Below is a small trained network, with its code and all its weights. Each question gives an input and a class and asks what happens when units are switched off, that is, made to give their printed mean instead of their output.

import numpy as np


def w(rows, s, z=0):
    codes = np.array(rows[::2]) - 128.0
    scale = np.full(codes.shape[1], s)
    scale[-1] = z or s
    return codes * scale


def f(y):
    return y / 2 * (1 + np.tanh(0.7978845608 * (y + 0.044715 * y**3)))


def log_softmax(a):
    a = a - a.max(-1, keepdims=True)
    return a - np.log(np.exp(a).sum(-1, keepdims=True))


def net(x, mask):
    res = np.array(x, float).reshape(1, 7) / 4 @ E
    y = f(res @ A[0][:, :-1].T + A[0][:, -1])
    res = res + np.where(mask, y, B[0][:, -1]) @ B[0][:, :-1]
    return log_softmax(res[-1] @ U[:, :-1].T + U[:, -1])


A, B = {}, {}
E = w([
[187,54,5,242,105,171,195,61],'x0',
[23,93,236,179,62,150,189,106],'x1',
[119,132,124,131,132,140,126,126],'x2',
[130,124,130,126,125,122,129,130],'x3',
[35,109,30,103,136,107,224,254],'x4',
[52,42,39,17,80,103,49,38],'x5',
[72,32,146,189,249,82,56,154],'x6',
],0.0054)
A[0] = w([
[112,159,91,114,81,124,158,165,111],'neuron 0',
[90,87,108,95,108,105,85,107,72],'neuron 1',
[117,145,170,104,137,84,88,143,129],'neuron 2',
[141,172,126,162,159,143,133,156,86],'neuron 3',
[149,121,156,148,114,168,73,126,109],'neuron 4',
[121,82,114,84,95,128,116,110,43],'neuron 5',
[106,158,154,103,131,99,86,155,63],'neuron 6',
[79,70,163,187,140,104,90,136,163],'neuron 7',
[87,132,91,144,144,122,136,207,103],'neuron 8',
[111,106,139,163,182,151,102,155,96],'neuron 9',
[83,163,193,89,121,167,133,138,212],'neuron 10',
[193,95,114,159,129,142,145,76,119],'neuron 11',
[137,105,98,165,110,117,142,103,59],'neuron 12',
[150,87,93,155,118,121,180,114,161],'neuron 13',
[153,199,128,124,11,188,197,101,182],'neuron 14',
[112,124,96,105,117,98,169,199,83],'neuron 15',
[195,164,75,74,172,126,99,134,191],'neuron 16',
[143,101,92,157,132,150,147,101,70],'neuron 17',
[162,146,193,138,116,153,63,73,43],'neuron 18',
[105,90,117,65,112,134,118,86,116],'neuron 19',
[177,163,172,172,147,113,153,141,96],'neuron 20',
[136,148,141,102,115,125,118,134,245],'neuron 21',
[92,111,101,125,98,122,159,177,82],'neuron 22',
[156,134,165,167,160,128,179,172,254],'neuron 23',
[141,155,164,177,158,160,131,157,85],'neuron 24',
[153,91,104,176,116,163,132,126,100],'neuron 25',
[166,158,140,87,99,137,164,91,55],'neuron 26',
[138,160,157,99,160,99,101,159,164],'neuron 27',
[143,115,137,123,141,115,161,111,222],'neuron 28',
[181,111,178,140,125,103,94,90,97],'neuron 29',
[161,151,156,138,143,147,176,184,98],'neuron 30',
[152,141,148,161,130,132,141,162,66],'neuron 31',
[70,85,206,140,64,157,178,98,152],'neuron 32',
[166,136,155,134,108,163,103,81,95],'neuron 33',
[97,83,132,190,201,131,102,126,109],'neuron 34',
],0.011,0.0056)
B[0] = w([
[139,44,204,181,141,162,48,168,164],'neuron 0',
[104,177,123,99,32,70,117,68,176],'neuron 1',
[117,206,118,124,130,163,200,191,161],'neuron 2',
[113,79,110,35,67,88,136,65,145],'neuron 3',
[114,61,156,166,111,167,124,117,144],'neuron 4',
[142,147,147,58,40,85,75,71,149],'neuron 5',
[161,206,172,98,94,145,162,196,145],'neuron 6',
[192,173,108,194,165,89,97,114,189],'neuron 7',
[83,52,190,170,142,183,97,135,173],'neuron 8',
[173,117,170,148,114,76,78,110,147],'neuron 9',
[138,208,45,133,168,173,144,163,201],'neuron 10',
[87,192,107,93,132,177,174,186,179],'neuron 11',
[145,196,175,57,108,120,131,206,144],'neuron 12',
[92,193,103,127,107,144,155,231,191],'neuron 13',
[196,158,166,206,185,65,40,143,255],'neuron 14',
[59,22,229,151,132,174,117,131,170],'neuron 15',
[163,61,71,153,218,108,196,57,210],'neuron 16',
[102,186,151,41,102,152,153,196,153],'neuron 17',
[14,40,230,117,146,222,146,137,170],'neuron 18',
[95,172,105,104,50,66,84,76,183],'neuron 19',
[84,119,100,68,74,67,91,80,173],'neuron 20',
[147,192,83,181,129,163,109,146,185],'neuron 21',
[91,35,195,146,151,174,124,110,160],'neuron 22',
[75,151,44,126,97,121,120,93,225],'neuron 23',
[98,122,130,62,69,100,106,51,159],'neuron 24',
[143,195,135,81,108,179,208,220,163],'neuron 25',
[143,63,243,157,173,97,39,165,148],'neuron 26',
[123,195,77,124,154,168,181,162,169],'neuron 27',
[110,178,73,133,96,134,98,126,170],'neuron 28',
[57,35,184,121,142,224,136,115,158],'neuron 29',
[68,106,121,73,69,50,77,54,171],'neuron 30',
[101,125,151,2,60,48,97,78,141],'neuron 31',
[188,101,50,107,235,76,241,59,215],'neuron 32',
[90,56,144,160,143,170,135,166,160],'neuron 33',
[214,180,179,175,121,79,46,193,178],'neuron 34',
],0.0069,0.0094)
U = w([
[93,113,152,45,2,74,64,60,65],'0',
[63,11,230,153,129,209,113,150,76],'1',
[142,134,107,172,131,139,108,124,254],'2',
[231,135,217,180,140,69,30,170,42],'3',
[140,187,157,75,98,161,187,227,33],'4',
[179,67,97,126,207,96,209,62,86],'5',
],0.0089,0.0074)

Each question gives the input, the list of numbers given to net, and the class t.
The units are the neurons (one row each of A and B). Each row of codes is followed by its name. A weight is (code - 128) times the scale printed after its matrix; where a second scale follows, it is the last column's (A, B and U).
mask holds one flag per neuron, in row order. A switched-off neuron (its flag False) gives its mean, the last column of its row in B, instead of its output. The means were averaged over made-up inputs and are rounded, as every weight is.
A unit's drop is (log p(t) with every unit on - log p(t) with that unit switched off) / (log p(t) with every unit on - log p(t) with every unit switched off).
The circuit of an input: a set's keep is (log p(t) with only the set's units on - log p(t) with every unit switched off) / (log p(t) with every unit on - log p(t) with every unit switched off). Starting from the 12 units with the biggest drops (on a tie, the unit counted first), units are removed one at a time, each time the one whose removal leaves the highest keep (on an exact tie, the one counted first), for as long as the keep stays at least 0.8.
units of the circuit, in order: the units of the circuit, biggest drop first
most important unit: the unit with the biggest drop
top k neurons: the k neurons with the biggest drops, biggest first
drop when u is switched off: that unit's drop, to one decimal
input [-1,-2,7,-1,-7,-7,0], class 0: most important unit	neuron 20
input [8,-7,3,2,6,-7,8], class 3: top 3 neurons	neuron 34; neuron 9; neuron 8
input [-6,3,5,-1,-4,-8,8], class 0: top 2 neurons	neuron 24; neuron 20
input [-3,-6,5,-2,-4,-7,-6], class 0: units of the circuit, in order	neuron 20; neuron 30
input [-2,-6,2,-3,1,5,7], class 3: top 3 neurons	neuron 34; neuron 32; neuron 23
input [5,-7,-8,4,-3,-6,-8], class 3: top 3 neurons	neuron 14; neuron 26; neuron 32
input [-8,0,2,4,4,7,-4], class 4: top 2 neurons	neuron 10; neuron 2
input [4,-1,4,-3,-7,3,6], class 1: units of the circuit, in order	neuron 29; neuron 18
input [-1,-4,-8,-5,4,-1,8], class 3: top 3 neurons	neuron 34; neuron 9; neuron 32
input [7,-7,8,-5,6,1,-3], class 4: top 2 neurons	neuron 13; neuron 17
input [7,0,8,-6,7,7,-1], class 0: top 3 neurons	neuron 19; neuron 5; neuron 1
input [-5,-4,1,-2,2,3,-8], class 3: units of the circuit, in order	neuron 14; neuron 26
input [-7,8,6,-4,1,7,-4], class 5: top 2 neurons	neuron 32; neuron 10
input [0,6,8,2,1,-7,-3], class 0: units of the circuit, in order	neuron 30; neuron 20
input [-4,-8,0,4,-3,-2,-3], class 5: units of the circuit, in order	neuron 16
input [-5,3,4,-3,7,-5,-6], class 1: top 2 neurons	neuron 15; neuron 0
input [7,-5,7,-3,-8,-7,-4], class 1: units of the circuit, in order	neuron 18; neuron 29
input [-2,1,6,4,6,-1,7], class 3: top 3 neurons	neuron 34; neuron 7; neuron 9
input [-3,-4,4,2,6,3,5], class 1: units of the circuit, in order	neuron 8; neuron 15
input [-8,2,-6,7,-6,1,-6], class 4: most important unit	neuron 10
input [-3,0,-1,1,-4,-5,2], class 0: top 2 neurons	neuron 20; neuron 24
input [-8,1,8,-2,4,-6,-8], class 3: top 3 neurons	neuron 14; neuron 0; neuron 26
input [-8,-8,-3,-2,-2,2,1], class 4: top 2 neurons	neuron 6; neuron 2
input [-7,5,-2,0,-2,2,8], class 3: top 2 neurons	neuron 7; neuron 34
input [-8,-1,5,1,-3,-3,6], class 4: units of the circuit, in order	neuron 2; neuron 27
input [5,-6,2,-3,8,-6,-7], class 1: units of the circuit, in order	neuron 15; neuron 0
input [-2,-7,-6,-3,3,4,-3], class 5: most important unit	neuron 16
input [6,5,4,1,-4,5,3], class 4: drop when neuron 7 is switched off	-0.1
input [1,2,3,3,8,-8,-2], class 0: drop when neuron 3 is switched off	0.1
input [-5,6,-5,-6,5,-7,7], class 0: drop when neuron 7 is switched off	-0.1
